[[-20.1   5.5  -4.9  37.1  -3.3 -15.1  23.9]
 [-18.5  29.5  20.9  -9.7   6.7  58.8  27.6]
 [-26.2  -4.4  -4.1  -8.1  25.2  37.7 -35.9]]
=>
[[ 23.9 -15.1  -3.3  37.1  -4.9   5.5 -20.1]
 [ 27.6  58.8   6.7  -9.7  20.9  29.5 -18.5]
 [-35.9  37.7  25.2  -8.1  -4.1  -4.4 -26.2]]

[[ 22.6  15.2   2.8  34.0  13.0  -8.6  27.8  24.1  -3.0 -11.3   2.0  13.5
  -27.3]
 [  8.3 -18.9   1.0  16.0  12.5  15.7 -15.8   3.8 -15.3 -46.8   1.6 -17.9
   -6.4]
 [-32.2   2.4 -16.1  17.8  -1.9  14.9   6.4  -7.2  27.6   9.4 -21.6  -2.0
  -22.4]
 [ -6.8 -16.4 -26.7  19.6  -2.9  20.0  -5.2  28.6  -9.3  -5.4 -30.2  17.7
    4.1]
 [ 17.4  -5.6 -15.7  17.1  12.1  24.1 -20.6  13.9 -22.3 -33.7 -14.5  10.9
   19.2]]
=>
[[-27.3  13.5   2.0 -11.3  -3.0  24.1  27.8  -8.6  13.0  34.0   2.8  15.2
   22.6]
 [ -6.4 -17.9   1.6 -46.8 -15.3   3.8 -15.8  15.7  12.5  16.0   1.0 -18.9
    8.3]
 [-22.4  -2.0 -21.6   9.4  27.6  -7.2   6.4  14.9  -1.9  17.8 -16.1   2.4
  -32.2]
 [  4.1  17.7 -30.2  -5.4  -9.3  28.6  -5.2  20.0  -2.9  19.6 -26.7 -16.4
   -6.8]
 [ 19.2  10.9 -14.5 -33.7 -22.3  13.9 -20.6  24.1  12.1  17.1 -15.7  -5.6
   17.4]]

[[ -4.3 -34.8  11.6]
 [-44.4   2.2 -25.2]
 [ 19.7  31.8  26.3]
 [ -4.6  10.2 -41.6]
 [-46.4  24.1   2.8]
 [ 13.1 -31.3  47.8]]
=>
[[ 11.6 -34.8  -4.3]
 [-25.2   2.2 -44.4]
 [ 26.3  31.8  19.7]
 [-41.6  10.2  -4.6]
 [  2.8  24.1 -46.4]
 [ 47.8 -31.3  13.1]]

[[  9.7 -15.9  14.9   5.1 -34.7 -18.4   5.5 -23.5  18.3 -36.0  -5.6  12.6]
 [ -1.1 -18.1 -31.7  10.9  11.9   7.7  -9.8  20.7  -7.6 -21.4 -43.0  -3.5]
 [ -3.0  -8.4 -37.8  -1.6 -31.0  10.3  17.1  -8.2 -33.7  20.7  -2.1  -5.3]]
=>
[[ 12.6  -5.6 -36.0  18.3 -23.5   5.5 -18.4 -34.7   5.1  14.9 -15.9   9.7]
 [ -3.5 -43.0 -21.4  -7.6  20.7  -9.8   7.7  11.9  10.9 -31.7 -18.1  -1.1]
 [ -5.3  -2.1  20.7 -33.7  -8.2  17.1  10.3 -31.0  -1.6 -37.8  -8.4  -3.0]]

[[  1.9  28.0]
 [ 28.3  30.7]
 [-27.2 -11.5]
 [-10.3 -11.5]
 [-10.3  29.5]
 [-31.4 -48.6]
 [-21.3  -7.7]
 [  9.5 -11.5]
 [ -6.6   9.5]
 [-10.3 -11.5]
 [-10.3 -11.5]
 [-10.3 -11.5]]
=>
[[ 28.0   1.9]
 [ 30.7  28.3]
 [-11.5 -27.2]
 [-11.5 -10.3]
 [ 29.5 -10.3]
 [-48.6 -31.4]
 [ -7.7 -21.3]
 [-11.5   9.5]
 [  9.5  -6.6]
 [-11.5 -10.3]
 [-11.5 -10.3]
 [-11.5 -10.3]]

[[-10.4  29.8 -14.0  22.3  -1.0  -4.0 -12.5]
 [-10.4  32.1 -14.0   0.9  42.6  -4.0 -12.5]
 [-10.4  17.5 -14.0  24.2  42.6  -4.0 -12.5]
 [-10.4  25.6 -14.0   0.9  42.6 -40.8 -12.5]
 [-10.4 -22.6 -14.0   0.9  42.6  -4.0 -12.5]]
=>
[[-12.5  -4.0  -1.0  22.3 -14.0  29.8 -10.4]
 [-12.5  -4.0  42.6   0.9 -14.0  32.1 -10.4]
 [-12.5  -4.0  42.6  24.2 -14.0  17.5 -10.4]
 [-12.5 -40.8  42.6   0.9 -14.0  25.6 -10.4]
 [-12.5  -4.0  42.6   0.9 -14.0 -22.6 -10.4]]
---
[[-31.1   4.2  -6.5]
 [  5.8 -10.8  -5.2]
 [  9.5  27.9  -7.3]
 [  1.7  45.8  -6.3]]
=>
[[-10.8  -5.2]
 [ 27.9  -7.3]]

[[ -4.8 -37.6  42.7  42.0  19.3]
 [-31.7 -10.6 -38.4 -53.0  -6.6]
 [ 13.6 -40.0 -10.7   1.3 -22.9]
 [ 20.2 -46.0 -10.5   4.2 -26.0]
 [-44.7  34.3  -4.0 -25.2  20.5]]
=>
[[-10.6 -38.4]
 [-40.0 -10.7]]

[[ 40.3  -2.1 -24.3 -26.6]
 [ 24.8 -27.3  39.6  -0.1]
 [ 52.0  -7.8   5.1 -11.2]]
=>
[[-27.3  39.6]
 [ -7.8   5.1]]

[[-33.1  29.5  21.8  -7.7]
 [-15.8   4.4 -24.1 -20.7]
 [ 21.2 -36.7  -6.0  18.6]
 [-12.8  50.8 -41.6  32.0]]
=>
[[  4.4 -24.1]
 [-36.7  -6.0]]

[[ -1.9 -22.3  35.4]
 [-13.5  10.1 -12.9]
 [  2.8 -14.4  -1.4]
 [-13.0  -0.7  48.0]
 [ -9.0 -11.9  41.0]]
=>
[[ 10.1 -12.9]
 [-14.4  -1.4]]

[[-12.4   3.2 -20.5]
 [ -5.5   8.5 -28.4]
 [-12.4   5.3 -27.3]
 [-12.0 -23.8 -52.4]
 [  3.7 -12.9  22.9]]
=>
[[  8.5 -28.4]
 [  5.3 -27.3]]

[[ 36.6 -27.3 -16.8  -5.6  -6.4]
 [ 35.2 -28.1  -1.1  -1.0   1.9]
 [ 35.4 -25.2   8.2   1.2   1.7]
 [ 42.3 -16.4 -13.7   7.1   4.9]
 [ 36.3 -27.9   3.8   0.5 -10.5]]
=>
[[-28.1  -1.1]
 [-25.2   8.2]]
